Below are the code and all the weights of a small trained network. Each question names an input and a class and asks about switching units off, where a switched-off unit gives its printed mean instead of its output.

import numpy as np


def w(rows, s, z=0):
    codes = np.array(rows[::2]) - 128.0
    scale = np.full(codes.shape[1], s)
    scale[-1] = z or s
    return codes * scale


def f(y):
    return np.maximum(y, 0)


def log_softmax(a):
    a = a - a.max(-1, keepdims=True)
    return a - np.log(np.exp(a).sum(-1, keepdims=True))


def net(x, mask):
    res = np.array(x, float).reshape(1, 4) / 4 @ E
    y = f(res @ A[0][:, :-1].T + A[0][:, -1])
    res = res + np.where(mask, y, B[0][:, -1]) @ B[0][:, :-1]
    return log_softmax(res[-1] @ U[:, :-1].T + U[:, -1])


A, B = {}, {}
E = w([
[112,177,131,236,88,93,80,94,160,136,248],'x0',
[105,121,124,131,60,165,174,71,100,57,192],'x1',
[101,157,7,102,133,154,124,183,243,109,181],'x2',
[164,189,215,151,144,185,199,79,120,117,169],'x3',
],0.012)
A[0] = w([
[80,147,110,166,86,151,214,120,123,100,163,251],'n1',
[48,171,21,89,161,149,139,155,98,113,100,137],'n2',
[197,130,254,216,151,127,129,92,87,166,149,208],'n3',
[18,150,54,86,56,167,115,89,141,30,233,226],'n4',
[176,161,217,147,117,173,214,44,90,186,123,240],'n5',
[121,84,104,108,175,105,32,222,175,192,26,209],'n6',
[81,131,176,140,130,175,118,128,89,131,123,128],'n7',
],0.0076,0.0027)
B[0] = w([
[111,106,165,62,91,124,166,111,127,125,175,180],'n1',
[139,142,94,87,134,137,123,181,126,180,179,191],'n2',
[178,216,142,138,143,196,147,80,103,115,96,221],'n3',
[151,188,115,136,28,106,120,187,212,114,179,220],'n4',
[128,134,172,170,139,140,108,46,92,120,122,218],'n5',
[93,119,112,59,160,132,87,210,87,251,168,249],'n6',
[107,100,126,107,110,158,95,110,44,145,166,154],'n7',
],0.011,0.017)
U = w([
[153,133,188,139,119,201,208,41,65,107,105,77],'0',
[136,119,52,89,194,139,56,204,105,254,71,251],'1',
[147,112,72,127,28,136,186,159,176,104,207,16],'2',
],0.0079,0.0011)

Each question gives the input, the list of numbers given to net, and the class t.
The units are the neurons (one row each of A and B). Each row of codes is followed by its name. A weight is (code - 128) times the scale printed after its matrix; where a second scale follows, it is the last column's (A, B and U).
mask holds one flag per neuron, in row order. A switched-off neuron (its flag False) gives its mean, the last column of its row in B, instead of its output. The means were averaged over made-up inputs and are rounded, as every weight is.
A unit's drop is (log p(t) with every unit on - log p(t) with that unit switched off) / (log p(t) with every unit on - log p(t) with every unit switched off).
The circuit of an input: a set's keep is (log p(t) with only the set's units on - log p(t) with every unit switched off) / (log p(t) with every unit on - log p(t) with every unit switched off). Starting from all 7 units, units are removed one at a time, each time the one whose removal leaves the highest keep (on an exact tie, the one counted first), for as long as the keep stays at least 0.8.
circuit, biggest first: the units of the circuit, biggest drop first
k most important neurons: the k neurons with the biggest drops, biggest first
drop when u is switched off: that unit's drop, to one decimal
input [8,-4,5,-1], class 2: most important neuron : (n4)
input [6,0,1,-6], class 2: 2 most important neurons : (n4 n6)
input [-4,4,-1,-1], class 0: 2 most important neurons : (n6 n4)
input [-6,0,-4,0], class 0: circuit, biggest first : (n2 n6)
input [7,2,-1,2], class 0: 4 most important neurons : (n3 n6 n2 n5)
input [-8,8,-3,-4], class 2: circuit, biggest first : (n6 n3)
input [-2,6,0,-8], class 2: 2 most important neurons : (n4 n6)
input [5,-1,-2,0], class 0: drop when n6 is switched off : 0.2
input [2,-5,8,5], class 2: drop when n6 is switched off : 0.7
input [2,0,-2,-1], class 0: drop when n4 is switched off : 0.2
